Below is a small trained network, with its code and all its weights. Each question gives an input and a target symbol and asks what happens when units are switched off, that is, made to give their printed mean instead of their output.

import numpy as np


def w(rows, s, z=0):
    codes = np.array(rows[::2]) - 128.0
    scale = np.full(codes.shape[1], s)
    scale[-1] = z or s
    return codes * scale


def norm(h):
    return h / np.sqrt((h * h).mean(-1, keepdims=True) + 1e-5)


def f(y):
    return y / 2 * (1 + np.tanh(0.7978845608 * (y + 0.044715 * y**3)))


def softmax(a):
    e = np.exp(a - a.max(-1, keepdims=True))
    return e / e.sum(-1, keepdims=True)


def log_softmax(a):
    a = a - a.max(-1, keepdims=True)
    return a - np.log(np.exp(a).sum(-1, keepdims=True))


def net(x, mask):
    ids = ['ΠΦΨαβζηθμσω'.index(c) for c in x.split()]
    T = len(ids)
    res = E[ids] + P[:T]
    u = 0
    for l in range(3):
        q, k, v = (norm(res) @ M[l].T for M in (Q, K, V))
        z = softmax(np.where(np.tri(T) > 0, q @ k.T / 4**0.5, -1e9)) @ v
        res = res + np.where(mask[u], z, O[l][:, -1]) @ O[l][:, :-1]
        u += 1
        y = f(norm(res) @ A[l][:, :-1].T + A[l][:, -1])
        res = res + np.where(mask[u : u + 12], y, B[l][:, -1]) @ B[l][:, :-1]
        u += 12
    return log_softmax(norm(res)[-1] @ U[:, :-1].T + U[:, -1])


Q, K, V, O, A, B = {}, {}, {}, {}, {}, {}
E = w([
[103,81,106],'Π',
[119,117,5],'Φ',
[186,96,170],'Ψ',
[122,118,18],'α',
[143,116,224],'β',
[151,41,82],'ζ',
[199,89,136],'η',
[187,183,147],'θ',
[156,105,166],'μ',
[143,117,204],'σ',
[178,108,89],'ω',
],0.014)
P = w([
[154,86,146],'0',
[37,1,177],'1',
[199,107,98],'2',
[47,30,157],'3',
[198,122,147],'4',
[65,63,135],'5',
[192,113,185],'6',
[75,80,119],'7',
],0.006)
Q[0] = w([
[22,135,130],'0.h0',
[143,80,173],'0.h0',
[221,105,145],'0.h0',
[255,173,177],'0.h0',
],0.0076)
K[0] = w([
[57,122,191],'0.h0',
[40,198,95],'0.h0',
[129,232,204],'0.h0',
[255,158,114],'0.h0',
],0.005)
V[0] = w([
[209,141,103],'0.h0',
[183,208,116],'0.h0',
[154,254,99],'0.h0',
[112,69,28],'0.h0',
],0.0096)
O[0] = w([
[71,53,136,159],'0.h0',
[62,3,197,80],'0.h0',
[96,15,217,1],'0.h0',
[125,196,78,113],'0.h0',
],0.0054,0.007)
A[0] = w([
[139,168,204,177],'0.n0',
[2,94,166,117],'0.n1',
[156,143,146,65],'0.n2',
[121,133,171,82],'0.n3',
[31,25,125,42],'0.n4',
[53,240,149,63],'0.n5',
[139,199,75,84],'0.n6',
[137,157,137,39],'0.n7',
[133,159,99,170],'0.n8',
[143,145,159,98],'0.n9',
[116,160,131,3],'0.n10',
[55,161,69,128],'0.n11',
],0.0092,0.0022)
B[0] = w([
[73,65,102,253],'0.n0',
[91,84,118,108],'0.n1',
[107,113,131,153],'0.n2',
[114,110,138,139],'0.n3',
[208,98,1,105],'0.n4',
[132,173,112,129],'0.n5',
[133,153,211,173],'0.n6',
[136,114,127,119],'0.n7',
[85,104,187,160],'0.n8',
[106,83,143,158],'0.n9',
[146,127,127,96],'0.n10',
[90,83,162,146],'0.n11',
],0.0066,0.0035)
Q[1] = w([
[49,145,77],'1.h0',
[172,19,91],'1.h0',
[75,126,121],'1.h0',
[134,73,2],'1.h0',
],0.0076)
K[1] = w([
[56,157,81],'1.h0',
[129,239,193],'1.h0',
[34,218,43],'1.h0',
[80,254,159],'1.h0',
],0.0054)
V[1] = w([
[137,159,211],'1.h0',
[89,67,155],'1.h0',
[122,2,117],'1.h0',
[109,118,139],'1.h0',
],0.0053)
O[1] = w([
[16,119,107,143],'1.h0',
[5,252,28,135],'1.h0',
[210,199,92,252],'1.h0',
[139,179,154,109],'1.h0',
],0.0027,0.0017)
A[1] = w([
[16,162,103,193],'1.n0',
[106,140,26,59],'1.n1',
[156,138,244,120],'1.n2',
[159,73,69,123],'1.n3',
[153,149,12,108],'1.n4',
[104,98,176,138],'1.n5',
[146,69,147,77],'1.n6',
[120,248,99,68],'1.n7',
[154,63,113,86],'1.n8',
[21,24,2,4],'1.n9',
[90,90,120,123],'1.n10',
[112,154,250,157],'1.n11',
],0.0075,0.0035)
B[1] = w([
[68,177,213,166],'1.n0',
[176,103,251,146],'1.n1',
[183,154,111,251],'1.n2',
[58,134,162,179],'1.n3',
[152,64,132,208],'1.n4',
[141,135,105,172],'1.n5',
[98,103,132,152],'1.n6',
[254,89,144,137],'1.n7',
[95,140,168,152],'1.n8',
[162,208,27,150],'1.n9',
[124,100,102,125],'1.n10',
[188,102,57,252],'1.n11',
],0.0061,0.0032)
Q[2] = w([
[139,8,74],'2.h0',
[232,140,128],'2.h0',
[46,184,171],'2.h0',
[208,85,253],'2.h0',
],0.0072)
K[2] = w([
[105,2,165],'2.h0',
[220,161,172],'2.h0',
[11,214,121],'2.h0',
[205,161,143],'2.h0',
],0.0086)
V[2] = w([
[119,200,83],'2.h0',
[201,105,101],'2.h0',
[144,224,88],'2.h0',
[167,161,248],'2.h0',
],0.012)
O[2] = w([
[117,158,59,79],'2.h0',
[176,147,131,255],'2.h0',
[104,157,59,99],'2.h0',
[119,254,186,139],'2.h0',
],0.012,0.0084)
A[2] = w([
[154,105,113,125],'2.n0',
[108,86,206,99],'2.n1',
[108,147,73,95],'2.n2',
[151,133,157,123],'2.n3',
[90,83,117,166],'2.n4',
[4,145,96,4],'2.n5',
[149,128,121,120],'2.n6',
[78,218,179,137],'2.n7',
[111,208,137,100],'2.n8',
[137,146,160,132],'2.n9',
[22,136,93,3],'2.n10',
[111,131,89,132],'2.n11',
],0.013,0.006)
B[2] = w([
[178,123,138,186],'2.n0',
[54,113,82,211],'2.n1',
[158,110,166,119],'2.n2',
[116,75,117,254],'2.n3',
[88,134,222,149],'2.n4',
[143,69,29,150],'2.n5',
[173,145,76,172],'2.n6',
[2,141,94,172],'2.n7',
[60,107,86,155],'2.n8',
[97,136,93,224],'2.n9',
[121,99,46,144],'2.n10',
[107,150,137,115],'2.n11',
],0.0076,0.0027)
U = w([
[118,171,62,98],'Π',
[89,70,39,206],'Φ',
[110,208,251,83],'Ψ',
[156,92,37,72],'α',
[161,144,193,52],'β',
[155,130,90,59],'ζ',
[168,122,191,32],'η',
[51,72,204,107],'θ',
[60,195,126,254],'μ',
[173,105,93,180],'σ',
[106,28,140,172],'ω',
],0.017,0.0097)

Each question gives the input, a string of symbols that net reads in full, and the target symbol t.
The units are the heads (4 rows each of Q, K, V and O) and the neurons (one row each of A and B). Each row of codes is followed by its name. A weight is (code - 128) times the scale printed after its matrix; where a second scale follows, it is the last column's (O, A, B and U).
mask holds one flag per unit, layer by layer, with each layer's heads first. A switched-off unit (its flag False) gives its mean, the last column of its rows in O or B, instead of its output. The means were averaged over made-up inputs and are rounded, as every weight is.
A unit's drop is (log p(t) with every unit on - log p(t) with that unit switched off) / (log p(t) with every unit on - log p(t) with every unit switched off).
The circuit of an input: a set's keep is (log p(t) with only the set's units on - log p(t) with every unit switched off) / (log p(t) with every unit on - log p(t) with every unit switched off). Starting from the 12 units with the biggest drops (on a tie, the unit counted first), units are removed one at a time, each time the one whose removal leaves the highest keep (on an exact tie, the one counted first), for as long as the keep stays at least 0.8.
units of the circuit, in order: the units of the circuit, biggest drop first
most important unit: the unit with the biggest drop
k most important neurons: the k neurons with the biggest drops, biggest first
top k neurons in layer l: the k neurons of layer l with the biggest drops, biggest first
input σ Π Φ β θ Ψ, target ω: units of the circuit, in order	(0.h0)
input Ψ ω Ψ σ μ, target Ψ: units of the circuit, in order	(2.h0 0.h0)
input σ σ β Π σ Ψ, target μ: units of the circuit, in order	(2.h0 2.n7)
input σ σ β, target σ: units of the circuit, in order	(1.n11 1.h0 0.n0)
input σ ω ω Ψ, target Ψ: 4 most important neurons	(1.n9 0.n6 0.n0 1.n11)
input β μ β Φ σ Π, target μ: units of the circuit, in order	(0.h0 1.n7 2.h0)
input μ Φ ω ζ, target σ: top 3 neurons in layer 1	(1.n9 1.n1 1.n11)
input Ψ η Π μ, target μ: units of the circuit, in order	(0.h0 2.h0 0.n6)
input ω Π Ψ β, target μ: units of the circuit, in order	(0.h0 2.h0)
input α α β σ, target Φ: units of the circuit, in order	(0.n0 2.h0 0.h0)
input ω θ Π, target ω: units of the circuit, in order	(0.h0 2.h0)
input η σ α β, target θ: top 4 neurons in layer 0	(0.n0 0.n4 0.n1 0.n5)
input ζ ζ ω σ, target σ: units of the circuit, in order	(1.n11 1.h0)
input μ ζ Π Π ω Π σ σ, target μ: most important neuron	(0.n6)
input η σ Π Φ, target μ: units of the circuit, in order	(0.h0 1.n0 0.n6)
input σ η Φ σ, target Φ: 2 most important neurons	(0.n6 0.n0)
input η Π Π β Π Π β η, target μ: units of the circuit, in order	(2.h0 0.h0 1.n11 0.n6)
input σ σ η Ψ Φ β η β, target θ: 4 most important neurons	(0.n0 1.n0 1.n11 1.n9)
input σ ζ α Ψ σ β, target σ: 3 most important neurons	(1.n1 1.n11 1.n3)
input ω Ψ ζ β η ω σ σ, target σ: units of the circuit, in order	(1.n11)
input η ζ μ α ζ α, target σ: 4 most important neurons	(1.n7 1.n4 1.n9 1.n8)
input Π η β θ Ψ β, target ω: units of the circuit, in order	(0.n0 1.n11)
input Ψ σ Π, target Ψ: 2 most important neurons	(1.n7 1.n11)
input Ψ η η ζ, target σ: 2 most important neurons	(1.n9 0.n0)
input α Π α Ψ Ψ β, target μ: 2 most important neurons	(1.n2 0.n5)
input σ σ Π α μ σ μ, target μ: units of the circuit, in order	(2.h0 2.n7)
input σ β σ μ θ σ, target ω: top 4 neurons in layer 0	(0.n0 0.n6 0.n8 0.n11)
input μ θ Π ζ ζ Φ, target σ: most important unit	0.h0
input Ψ Ψ σ, target Ψ: 4 most important neurons	(1.n9 0.n6 1.n11 1.n8)
